Below is a small trained network, with its code and all its weights. Each question gives an input and a class and asks what happens when units are switched off, that is, made to give their printed mean instead of their output.

import numpy as np


def w(rows, s, z=0):
    codes = np.array(rows[::2]) - 128.0
    scale = np.full(codes.shape[1], s)
    scale[-1] = z or s
    return codes * scale


def norm(h):
    return h / np.sqrt((h * h).mean(-1, keepdims=True) + 1e-5)


def f(y):
    return np.maximum(y, 0)


def log_softmax(a):
    a = a - a.max(-1, keepdims=True)
    return a - np.log(np.exp(a).sum(-1, keepdims=True))


def net(x, mask):
    res = np.array(x, float).reshape(1, 2) / 4 @ E
    u = 0
    for l in range(2):
        y = f(norm(res) @ A[l][:, :-1].T + A[l][:, -1])
        res = res + np.where(mask[u : u + 4], y, B[l][:, -1]) @ B[l][:, :-1]
        u += 4
    return log_softmax(norm(res)[-1] @ U[:, :-1].T + U[:, -1])


A, B = {}, {}
E = w([
[77,38,120,53,99,101,167],'x0',
[186,145,45,125,102,111,252],'x1',
],0.004)
A[0] = w([
[188,172,86,55,92,118,35,177],'L0N0',
[144,149,123,138,64,103,231,192],'L0N1',
[254,160,154,126,145,106,63,251],'L0N2',
[122,63,76,137,116,88,18,89],'L0N3',
],0.0031,0.002)
B[0] = w([
[135,126,156,143,181,89,135,171],'L0N0',
[85,104,205,158,125,122,83,252],'L0N1',
[114,58,141,85,107,145,131,246],'L0N2',
[82,170,254,131,90,146,139,179],'L0N3',
],0.0061,0.0029)
A[1] = w([
[170,204,76,149,154,109,142,51],'L1N0',
[169,193,83,161,57,113,253,6],'L1N1',
[231,251,117,157,125,195,75,85],'L1N2',
[106,115,229,143,115,144,149,145],'L1N3',
],0.006,0.0012)
B[1] = w([
[231,70,104,158,149,50,142,162],'L1N0',
[84,190,212,163,186,200,1,230],'L1N1',
[49,50,82,23,55,96,225,216],'L1N2',
[181,154,63,162,144,132,161,253],'L1N3',
],0.0072,0.0053)
U = w([
[61,144,254,184,172,184,49,223],'0',
[61,42,89,6,58,119,199,235],'1',
[225,124,42,233,170,128,191,164],'2',
[167,195,113,65,106,99,115,3],'3',
[158,186,124,117,68,74,103,6],'4',
],0.0097,0.0032)

Each question gives the input, the list of numbers given to net, and the class t.
The units are the neurons (one row each of A and B). Each row of codes is followed by its name. A weight is (code - 128) times the scale printed after its matrix; where a second scale follows, it is the last column's (A, B and U).
mask holds one flag per neuron, layer by layer. A switched-off neuron (its flag False) gives its mean, the last column of its row in B, instead of its output. The means were averaged over made-up inputs and are rounded, as every weight is.
A unit's drop is (log p(t) with every unit on - log p(t) with that unit switched off) / (log p(t) with every unit on - log p(t) with every unit switched off).
most important unit: the unit with the biggest drop
k most important neurons: the k neurons with the biggest drops, biggest first
drop when u is switched off: that unit's drop, to one decimal
input [-3,1], class 2: most important unit : L0N2
input [-8,7], class 1: 3 most important neurons : (L1N2 L1N3 L1N0)
input [7,7], class 0: 2 most important neurons : (L1N1 L1N2)
input [0,-2], class 2: 2 most important neurons : (L1N3 L1N1)
input [0,-3], class 2: 4 most important neurons : (L1N3 L1N1 L1N2 L0N1)
input [-2,0], class 2: 2 most important neurons : (L0N2 L1N2)
input [-5,5], class 0: 2 most important neurons : (L1N1 L0N2)
input [-7,2], class 1: drop when L1N2 is switched off : 0.8
input [4,7], class 0: drop when L1N1 is switched off : 0.4
input [4,6], class 0: drop when L1N1 is switched off : 0.2
